Below is a small trained network, with its code and all its weights. Each question gives an input and a class and asks what happens when units are switched off, that is, made to give their printed mean instead of their output.

import numpy as np


def w(rows, s, z=0):
    codes = np.array(rows[::2]) - 128.0
    scale = np.full(codes.shape[1], s)
    scale[-1] = z or s
    return codes * scale


def f(y):
    return np.maximum(y, 0)


def log_softmax(a):
    a = a - a.max(-1, keepdims=True)
    return a - np.log(np.exp(a).sum(-1, keepdims=True))


def net(x, mask):
    res = np.array(x, float).reshape(1, 5) / 4 @ E
    y = f(res @ A[0][:, :-1].T + A[0][:, -1])
    res = res + np.where(mask, y, B[0][:, -1]) @ B[0][:, :-1]
    return log_softmax(res[-1] @ U[:, :-1].T + U[:, -1])


A, B = {}, {}
E = w([
[254,46,79],'x0',
[166,175,229],'x1',
[27,10,175],'x2',
[153,51,218],'x3',
[222,51,86],'x4',
],0.0094)
A[0] = w([
[71,100,30,56],'N1',
[175,173,109,120],'N2',
[156,120,131,132],'N3',
[209,150,139,91],'N4',
[138,27,95,211],'N5',
[155,186,77,177],'N6',
[173,144,130,45],'N7',
[186,194,99,173],'N8',
[94,151,201,89],'N9',
[41,157,115,215],'N10',
[117,79,215,151],'N11',
[153,196,52,145],'N12',
[68,111,45,88],'N13',
[128,145,221,49],'N14',
[203,229,66,204],'N15',
[132,171,135,73],'N16',
[183,178,104,133],'N17',
[106,8,181,2],'N18',
[185,96,114,135],'N19',
[84,174,127,94],'N20',
[79,108,49,78],'N21',
[67,169,184,71],'N22',
],0.014,0.0046)
B[0] = w([
[58,80,33,190],'N1',
[200,133,130,178],'N2',
[131,80,139,148],'N3',
[144,47,124,178],'N4',
[68,49,140,209],'N5',
[203,105,97,200],'N6',
[151,93,120,150],'N7',
[242,99,157,205],'N8',
[112,254,126,188],'N9',
[148,220,99,226],'N10',
[130,152,197,202],'N11',
[217,128,105,212],'N12',
[92,127,64,188],'N13',
[99,165,122,177],'N14',
[227,104,133,249],'N15',
[122,128,142,153],'N16',
[193,126,148,188],'N17',
[96,78,182,209],'N18',
[94,85,149,177],'N19',
[147,180,137,182],'N20',
[107,96,77,180],'N21',
[124,202,133,202],'N22',
],0.01,0.016)
U = w([
[144,151,208,114],'0',
[97,141,35,147],'1',
[79,106,246,191],'2',
[168,173,105,70],'3',
[171,131,124,2],'4',
[104,243,153,200],'5',
[143,141,186,188],'6',
],0.014,0.0059)

Each question gives the input, the list of numbers given to net, and the class t.
The units are the neurons (one row each of A and B). Each row of codes is followed by its name. A weight is (code - 128) times the scale printed after its matrix; where a second scale follows, it is the last column's (A, B and U).
mask holds one flag per neuron, in row order. A switched-off neuron (its flag False) gives its mean, the last column of its row in B, instead of its output. The means were averaged over made-up inputs and are rounded, as every weight is.
A unit's drop is (log p(t) with every unit on - log p(t) with that unit switched off) / (log p(t) with every unit on - log p(t) with every unit switched off).
The circuit of an input: a set's keep is (log p(t) with only the set's units on - log p(t) with every unit switched off) / (log p(t) with every unit on - log p(t) with every unit switched off). Starting from the 12 units with the biggest drops (on a tie, the unit counted first), units are removed one at a time, each time the one whose removal leaves the highest keep (on an exact tie, the one counted first), for as long as the keep stays at least 0.8.
circuit, biggest first: the units of the circuit, biggest drop first
most important unit: the unit with the biggest drop
top k neurons: the k neurons with the biggest drops, biggest first
drop of u: that unit's drop, to one decimal
input [0,-3,8,-1,-1], class 2: most important unit : N18
input [-7,4,-4,0,2], class 5: circuit, biggest first : (N9 N22)
input [0,-5,-2,-4,6], class 1: top 4 neurons : (N1 N13 N21 N11)
input [-7,-3,0,-6,0], class 1: top 2 neurons : (N1 N13)
input [-5,-6,8,5,-4], class 5: top 3 neurons : (N10 N9 N22)
input [-6,6,4,4,6], class 2: top 2 neurons : (N18 N10)
input [3,1,-5,-6,-8], class 4: top 3 neurons : (N15 N8 N9)
input [-4,-7,2,5,2], class 1: top 2 neurons : (N1 N13)
input [-2,4,1,-5,1], class 5: drop of N4 : 0.2
input [-2,7,0,-7,7], class 4: drop of N16 : 0.0
input [-4,-5,-2,-2,-3], class 1: drop of N11 : 0.1
